Below is a small trained network, with its code and all its weights. Each question gives an input and a target symbol and asks what happens when units are switched off, that is, made to give their printed mean instead of their output.

import numpy as np


def w(rows, s, z=0):
    codes = np.array(rows[::2]) - 128.0
    scale = np.full(codes.shape[1], s)
    scale[-1] = z or s
    return codes * scale


def f(y):
    return np.maximum(y, 0)


def softmax(a):
    e = np.exp(a - a.max(-1, keepdims=True))
    return e / e.sum(-1, keepdims=True)


def log_softmax(a):
    a = a - a.max(-1, keepdims=True)
    return a - np.log(np.exp(a).sum(-1, keepdims=True))


def net(x, mask):
    ids = ['αηθμξπστ'.index(c) for c in x.split()]
    T = len(ids)
    res = E[ids] + P[:T]
    u = 0
    for l in range(3):
        q, k, v = (res @ M[l].T for M in (Q, K, V))
        z = softmax(np.where(np.tri(T) > 0, q @ k.T / 4**0.5, -1e9)) @ v
        res = res + np.where(mask[u], z, O[l][:, -1]) @ O[l][:, :-1]
        u += 1
        y = f(res @ A[l][:, :-1].T + A[l][:, -1])
        res = res + np.where(mask[u : u + 8], y, B[l][:, -1]) @ B[l][:, :-1]
        u += 8
    return log_softmax(res[-1] @ U[:, :-1].T + U[:, -1])


Q, K, V, O, A, B = {}, {}, {}, {}, {}, {}
E = w([
[109,159,166,152,184,132,59],'α',
[175,108,199,150,82,157,128],'η',
[48,121,65,168,241,7,107],'θ',
[199,100,87,254,135,180,132],'μ',
[171,102,138,115,167,164,216],'ξ',
[158,83,201,37,18,8,138],'π',
[151,56,94,159,136,21,245],'σ',
[141,242,148,27,133,13,105],'τ',
],0.0076)
P = w([
[156,117,179,153,182,186,135],'0',
[89,204,223,207,81,130,188],'1',
[130,153,157,199,126,100,189],'2',
[41,105,64,163,44,131,229],'3',
[148,144,87,153,116,107,142],'4',
[153,137,76,156,145,123,162],'5',
[198,120,126,160,177,96,124],'6',
[197,112,116,154,203,92,140],'7',
[214,78,141,139,212,105,109],'8',
[206,56,101,106,193,80,112],'9',
[198,68,136,105,203,101,108],'10',
[237,82,157,111,255,109,106],'11',
],0.0065)
Q[0] = w([
[13,152,77,126,98,201,138],'0.h0',
[41,177,5,123,14,192,154],'0.h0',
[180,153,148,206,177,109,85],'0.h0',
[118,125,144,189,188,82,196],'0.h0',
],0.011)
K[0] = w([
[69,156,215,176,86,117,202],'0.h0',
[4,197,188,227,64,123,182],'0.h0',
[207,60,25,121,146,67,128],'0.h0',
[143,153,51,2,115,140,147],'0.h0',
],0.0082)
V[0] = w([
[159,50,34,254,121,90,130],'0.h0',
[123,162,14,187,206,44,57],'0.h0',
[168,235,203,137,137,126,38],'0.h0',
[92,188,131,172,199,202,22],'0.h0',
],0.0075)
O[0] = w([
[74,94,209,72,113,205,178,242],'0.h0',
[72,150,83,51,54,176,254,254],'0.h0',
[206,120,26,41,79,152,78,126],'0.h0',
[164,128,32,125,155,206,144,80],'0.h0',
],0.0074,0.0031)
A[0] = w([
[130,170,69,117,187,169,78,52],'0.n0',
[112,127,46,117,166,250,142,118],'0.n1',
[29,125,153,59,139,42,127,104],'0.n2',
[173,83,38,149,30,97,188,135],'0.n3',
[109,39,125,219,166,153,95,208],'0.n4',
[82,124,172,1,137,206,162,253],'0.n5',
[94,140,136,20,184,108,83,252],'0.n6',
[126,168,127,135,214,66,47,215],'0.n7',
],0.0061,0.0046)
B[0] = w([
[143,2,52,103,120,99,173,134],'0.n0',
[132,149,86,118,62,171,194,160],'0.n1',
[159,142,174,82,121,208,111,178],'0.n2',
[206,167,195,120,184,96,114,166],'0.n3',
[163,89,183,93,138,135,141,182],'0.n4',
[147,111,117,205,89,67,164,255],'0.n5',
[158,98,139,131,47,128,222,217],'0.n6',
[135,30,133,100,121,146,157,180],'0.n7',
],0.008,0.0067)
Q[1] = w([
[2,213,91,158,148,181,64],'1.h0',
[211,87,146,138,164,132,171],'1.h0',
[193,44,152,172,126,116,78],'1.h0',
[193,27,121,191,95,176,202],'1.h0',
],0.0069)
K[1] = w([
[127,239,162,179,69,133,38],'1.h0',
[83,66,68,117,114,165,194],'1.h0',
[147,66,130,60,2,99,171],'1.h0',
[173,82,36,50,172,126,207],'1.h0',
],0.0062)
V[1] = w([
[217,121,162,221,160,169,115],'1.h0',
[126,152,200,88,129,31,131],'1.h0',
[146,137,117,160,221,162,169],'1.h0',
[255,149,107,163,78,189,108],'1.h0',
],0.0078)
O[1] = w([
[97,107,222,17,121,211,184,182],'1.h0',
[229,186,176,153,180,163,120,81],'1.h0',
[2,160,194,144,167,155,151,171],'1.h0',
[88,109,110,10,165,125,167,254],'1.h0',
],0.0067,0.004)
A[1] = w([
[148,105,130,140,96,138,160,114],'1.n0',
[97,201,123,166,189,123,72,46],'1.n1',
[166,144,149,150,185,110,102,105],'1.n2',
[137,141,143,143,132,159,80,101],'1.n3',
[155,125,126,97,147,171,133,137],'1.n4',
[110,179,154,163,211,123,6,10],'1.n5',
[142,109,100,115,126,94,147,146],'1.n6',
[108,120,102,183,129,168,123,128],'1.n7',
],0.013,0.014)
B[1] = w([
[84,160,143,152,124,150,107,251],'1.n0',
[103,92,114,83,30,28,176,128],'1.n1',
[134,74,106,142,80,167,153,143],'1.n2',
[102,114,122,131,124,67,108,129],'1.n3',
[114,134,190,113,140,147,116,183],'1.n4',
[104,153,14,254,155,36,131,128],'1.n5',
[158,119,149,176,146,158,143,254],'1.n6',
[102,165,165,80,117,93,51,139],'1.n7',
],0.01,0.0071)
Q[2] = w([
[53,65,209,90,37,166,125],'2.h0',
[28,147,124,77,154,92,6],'2.h0',
[50,144,90,86,255,118,73],'2.h0',
[20,11,185,173,123,142,198],'2.h0',
],0.0082)
K[2] = w([
[143,123,194,136,159,62,222],'2.h0',
[62,162,90,156,182,11,52],'2.h0',
[133,177,37,139,103,77,38],'2.h0',
[254,156,229,124,107,139,165],'2.h0',
],0.0076)
V[2] = w([
[139,163,115,53,2,88,160],'2.h0',
[165,30,72,207,54,84,145],'2.h0',
[67,90,76,102,88,144,130],'2.h0',
[147,138,157,67,7,98,82],'2.h0',
],0.0072)
O[2] = w([
[232,70,138,169,68,197,206,125],'2.h0',
[141,124,145,116,54,12,254,2],'2.h0',
[89,117,120,142,58,178,197,28],'2.h0',
[181,48,127,156,24,129,100,69],'2.h0',
],0.0067,0.0024)
A[2] = w([
[138,84,78,127,154,136,84,7],'2.n0',
[50,172,140,254,132,170,181,108],'2.n1',
[43,15,149,162,95,169,118,126],'2.n2',
[88,37,78,35,61,121,205,88],'2.n3',
[151,77,205,210,168,179,169,115],'2.n4',
[91,226,74,123,158,128,20,124],'2.n5',
[145,67,48,151,142,188,129,188],'2.n6',
[127,29,177,25,195,176,50,109],'2.n7',
],0.0056,0.012)
B[2] = w([
[157,154,48,174,206,220,9,128],'2.n0',
[129,124,161,160,29,88,84,202],'2.n1',
[127,185,151,143,125,96,33,221],'2.n2',
[124,136,71,54,122,46,88,229],'2.n3',
[85,136,94,88,97,92,85,254],'2.n4',
[133,120,54,197,149,187,247,154],'2.n5',
[201,170,147,87,84,134,113,212],'2.n6',
[89,49,1,221,126,110,147,204],'2.n7',
],0.0061,0.0076)
U = w([
[94,144,86,51,107,135,141,97],'α',
[163,76,75,170,106,115,64,58],'η',
[144,197,46,254,64,101,186,92],'θ',
[97,148,236,118,96,232,156,66],'μ',
[111,101,80,167,172,134,163,86],'ξ',
[235,101,98,148,126,92,102,88],'π',
[81,146,171,132,194,40,110,170],'σ',
[230,187,86,90,168,183,207,253],'τ',
],0.004,0.0046)

Each question gives the input, a string of symbols that net reads in full, and the target symbol t.
The units are the heads (4 rows each of Q, K, V and O) and the neurons (one row each of A and B). Each row of codes is followed by its name. A weight is (code - 128) times the scale printed after its matrix; where a second scale follows, it is the last column's (O, A, B and U).
mask holds one flag per unit, layer by layer, with each layer's heads first. A switched-off unit (its flag False) gives its mean, the last column of its rows in O or B, instead of its output. The means were averaged over made-up inputs and are rounded, as every weight is.
A unit's drop is (log p(t) with every unit on - log p(t) with that unit switched off) / (log p(t) with every unit on - log p(t) with every unit switched off).
The circuit of an input: a set's keep is (log p(t) with only the set's units on - log p(t) with every unit switched off) / (log p(t) with every unit on - log p(t) with every unit switched off). Starting from the 12 units with the biggest drops (on a tie, the unit counted first), units are removed one at a time, each time the one whose removal leaves the highest keep (on an exact tie, the one counted first), for as long as the keep stays at least 0.8.
circuit, biggest first: the units of the circuit, biggest drop first
most important unit: the unit with the biggest drop
top k neurons: the k neurons with the biggest drops, biggest first
k most important neurons of layer l: the k neurons of layer l with the biggest drops, biggest first
drop of u: that unit's drop, to one decimal
input α σ α α α α α, target α: circuit, biggest first => 0.h0, 1.h0, 0.n0, 0.n1
input π τ μ, target π: most important unit => 0.h0
input θ σ η, target θ: circuit, biggest first => 0.h0, 1.h0, 2.h0
input μ η π α σ η μ, target μ: circuit, biggest first => 0.h0, 1.h0
input θ μ α, target θ: circuit, biggest first => 0.h0, 1.h0, 2.h0, 0.n1
input μ σ θ σ, target μ: circuit, biggest first => 0.h0, 0.n2
input μ α θ η α σ α α σ, target μ: circuit, biggest first => 0.h0, 1.h0, 2.h0, 2.n7
input σ θ σ μ τ μ α μ σ ξ, target σ: circuit, biggest first => 2.h0, 0.h0, 1.h0
input θ σ α μ, target σ: circuit, biggest first => 0.h0, 1.h0, 0.n6, 1.n7
input μ τ σ α α α θ σ θ, target μ: top 2 neurons => 0.n4, 1.n4
input α μ α μ, target α: top 3 neurons => 2.n3, 0.n1, 0.n0
input α α α, target α: circuit, biggest first => 0.h0, 1.h0, 0.n1
input ξ η τ ξ, target ξ: 2 most important neurons of layer 0 => 0.n4, 0.n5
input τ θ η μ θ, target τ: most important neuron of layer 1 => 1.n0
input μ α μ θ α α, target μ: 2 most important neurons of layer 0 => 0.n1, 0.n4
input α τ θ, target τ: 2 most important neurons of layer 0 => 0.n5, 0.n3
input α π ξ θ μ σ α μ μ, target α: top 3 neurons => 0.n0, 2.n3, 0.n1
input α σ α α μ μ θ, target α: top 2 neurons => 2.n3, 0.n0
input η τ θ α α η σ τ α π θ, target η: 2 most important neurons of layer 1 => 1.n4, 1.n6
input σ α θ θ σ α θ σ η σ η η, target σ: most important unit => 2.h0
input μ ξ θ π θ μ θ α, target μ: 2 most important neurons of layer 2 => 2.n7, 2.n3
input μ σ α σ θ α τ, target μ: drop of 0.n4 => 0.1
input π τ σ, target π: drop of 0.n7 => 0.1
input μ μ σ α θ τ, target μ: drop of 2.h0 => 0.5
